Here is a tiny trained network, its code and every weight. The questions are about switching its units off for an input and a target symbol, where a switched-off unit gives its printed mean instead of its output.

import numpy as np


def w(rows, s, z=0):
    codes = np.array(rows[::2]) - 128.0
    scale = np.full(codes.shape[1], s)
    scale[-1] = z or s
    return codes * scale


def softmax(a):
    e = np.exp(a - a.max(-1, keepdims=True))
    return e / e.sum(-1, keepdims=True)


def log_softmax(a):
    a = a - a.max(-1, keepdims=True)
    return a - np.log(np.exp(a).sum(-1, keepdims=True))


def net(x, mask):
    ids = ['γηθμφψ'.index(c) for c in x.split()]
    T = len(ids)
    res = E[ids] + P[:T]
    u = 0
    for l in range(3):
        r = res
        for j in range(2):
            rows = slice(4 * j, 4 * j + 4)
            q, k, v = (r @ M[l][rows].T for M in (Q, K, V))
            z = softmax(np.where(np.tri(T) > 0, q @ k.T / 4**0.5, -1e9)) @ v
            o = O[l][rows]
            res = res + np.where(mask[u + j], z, o[:, -1]) @ o[:, :-1]
        u += 2
    return log_softmax(res[-1] @ U[:, :-1].T + U[:, -1])


Q, K, V, O = {}, {}, {}, {}
E = w([
[139,55,32],'γ',
[200,88,46],'η',
[137,48,29],'θ',
[106,109,202],'μ',
[243,186,182],'φ',
[2,122,121],'ψ',
],0.0081)
P = w([
[137,39,120],'0',
[80,203,89],'1',
[220,46,175],'2',
[70,218,103],'3',
[221,49,208],'4',
[75,239,135],'5',
[229,76,254],'6',
[78,229,92],'7',
],0.0059)
Q[0] = w([
[189,97,196],'L0H0',
[201,168,125],'L0H0',
[124,128,90],'L0H0',
[147,231,40],'L0H0',
[108,198,91],'L0H1',
[106,248,115],'L0H1',
[112,85,148],'L0H1',
[100,132,146],'L0H1',
],0.017)
K[0] = w([
[108,153,234],'L0H0',
[137,234,154],'L0H0',
[121,145,85],'L0H0',
[173,239,29],'L0H0',
[155,116,43],'L0H1',
[165,42,5],'L0H1',
[146,147,187],'L0H1',
[165,109,142],'L0H1',
],0.014)
V[0] = w([
[172,85,245],'L0H0',
[235,107,75],'L0H0',
[106,126,165],'L0H0',
[250,102,92],'L0H0',
[171,146,43],'L0H1',
[63,83,180],'L0H1',
[159,228,239],'L0H1',
[155,137,72],'L0H1',
],0.011)
O[0] = w([
[161,88,30,120],'L0H0',
[223,119,155,249],'L0H0',
[111,122,101,92],'L0H0',
[248,104,141,254],'L0H0',
[168,127,196,199],'L0H1',
[65,127,87,84],'L0H1',
[208,170,35,5],'L0H1',
[151,126,172,176],'L0H1',
],0.014,0.0049)
Q[1] = w([
[129,1,164],'L1H0',
[139,197,104],'L1H0',
[124,177,112],'L1H0',
[109,191,120],'L1H0',
[71,73,179],'L1H1',
[170,30,109],'L1H1',
[88,179,226],'L1H1',
[114,75,68],'L1H1',
],0.0096)
K[1] = w([
[43,254,90],'L1H0',
[197,58,174],'L1H0',
[157,96,134],'L1H0',
[133,52,107],'L1H0',
[84,42,53],'L1H1',
[130,240,72],'L1H1',
[51,13,160],'L1H1',
[178,146,65],'L1H1',
],0.0081)
V[1] = w([
[63,76,135],'L1H0',
[112,11,122],'L1H0',
[84,202,140],'L1H0',
[193,120,117],'L1H0',
[186,130,153],'L1H1',
[84,1,212],'L1H1',
[119,199,75],'L1H1',
[109,112,132],'L1H1',
],0.0067)
O[1] = w([
[172,176,98,133],'L1H0',
[212,142,120,167],'L1H0',
[75,160,107,92],'L1H0',
[129,86,154,145],'L1H0',
[101,132,169,209],'L1H1',
[96,12,101,255],'L1H1',
[157,168,121,18],'L1H1',
[130,112,114,124],'L1H1',
],0.011)
Q[2] = w([
[90,160,54],'L2H0',
[77,134,134],'L2H0',
[101,86,164],'L2H0',
[59,95,143],'L2H0',
[165,43,10],'L2H1',
[149,71,111],'L2H1',
[130,132,94],'L2H1',
[79,137,147],'L2H1',
],0.012)
K[2] = w([
[149,196,163],'L2H0',
[101,135,170],'L2H0',
[92,96,166],'L2H0',
[83,121,203],'L2H0',
[203,139,3],'L2H1',
[168,87,92],'L2H1',
[137,159,99],'L2H1',
[68,119,156],'L2H1',
],0.015)
V[2] = w([
[216,108,11],'L2H0',
[54,154,49],'L2H0',
[86,185,244],'L2H0',
[69,197,101],'L2H0',
[156,57,36],'L2H1',
[194,152,151],'L2H1',
[254,100,56],'L2H1',
[146,80,74],'L2H1',
],0.0065)
O[2] = w([
[144,165,2,133],'L2H0',
[168,82,82,16],'L2H0',
[93,80,207,105],'L2H0',
[139,59,91,5],'L2H0',
[75,126,75,169],'L2H1',
[161,118,87,166],'L2H1',
[114,95,12,212],'L2H1',
[98,132,94,159],'L2H1',
],0.009,0.026)
U = w([
[28,237,98,251],'γ',
[253,123,114,191],'η',
[146,73,103,75],'θ',
[121,132,66,129],'μ',
[139,63,101,47],'φ',
[250,86,167,46],'ψ',
],0.0044,0.0023)

Each question gives the input, a string of symbols that net reads in full, and the target symbol t.
The units are the heads (4 rows each of Q, K, V and O). Each row of codes is followed by its name. A weight is (code - 128) times the scale printed after its matrix; where a second scale follows, it is the last column's (O and U).
mask holds one flag per head, layer by layer. A switched-off head (its flag False) gives its mean, the last column of its rows in O, instead of its output. The means were averaged over made-up inputs and are rounded, as every weight is.
A unit's drop is (log p(t) with every unit on - log p(t) with that unit switched off) / (log p(t) with every unit on - log p(t) with every unit switched off).
The circuit of an input: a set's keep is (log p(t) with only the set's units on - log p(t) with every unit switched off) / (log p(t) with every unit on - log p(t) with every unit switched off). Starting from all 6 units, units are removed one at a time, each time the one whose removal leaves the highest keep (on an exact tie, the one counted first), for as long as the keep stays at least 0.8.
units of the circuit, in order: the units of the circuit, biggest drop first
most important unit: the unit with the biggest drop
which heads matter: for each layer, one digit per head in row order, 1 if its drop is at least 0.15 and else 0, layers parted by /
drop of u: that unit's drop, to one decimal
input θ μ θ η, target φ: which heads matter : 01 / 01 / 00
input φ φ γ μ ψ ψ, target ψ: most important unit : L0H1
input η η μ η ψ φ μ, target μ: units of the circuit, in order : [L0H1 L0H0 L2H0]
input η η η γ γ η, target γ: units of the circuit, in order : [L1H1 L2H0 L0H0 L1H0]
input φ γ φ γ γ φ, target ψ: units of the circuit, in order : [L0H1 L2H1]
input μ μ η μ, target η: which heads matter : 01 / 01 / 11
input η ψ φ η ψ, target γ: units of the circuit, in order : [L0H1 L1H1 L0H0]
input η η θ η η φ η η, target γ: units of the circuit, in order : [L0H0 L2H0 L1H1 L1H0]
input φ μ η μ, target ψ: units of the circuit, in order : [L1H1 L0H1 L2H1]
input θ η φ γ, target φ: units of the circuit, in order : [L1H1 L0H1 L0H0]
input φ η η ψ, target ψ: which heads matter : 01 / 00 / 01
input η φ φ θ, target γ: which heads matter : 10 / 11 / 10
input η η η θ η η φ, target η: units of the circuit, in order : [L0H0 L2H0]
input μ η η φ θ η θ μ, target η: which heads matter : 11 / 01 / 10
input φ ψ η φ, target ψ: units of the circuit, in order : [L2H1 L0H1]
input φ γ φ η μ η φ γ, target ψ: which heads matter : 01 / 00 / 11
input η θ φ γ η η θ, target η: which heads matter : 11 / 01 / 00
input φ η μ η η μ φ μ, target ψ: units of the circuit, in order : [L1H1 L0H1 L2H1 L2H0]
input η μ η γ, target γ: most important unit : L1H1
input θ μ γ, target μ: units of the circuit, in order : [L0H1 L2H0]
input η ψ η η μ γ θ, target μ: units of the circuit, in order : [L0H1 L2H0 L1H1 L0H0]
input ψ η η η φ η, target μ: which heads matter : 10 / 11 / 11
input η γ φ γ θ μ θ, target μ: which heads matter : 11 / 00 / 11
input μ μ η η φ ψ, target η: drop of L2H1 : 0.1
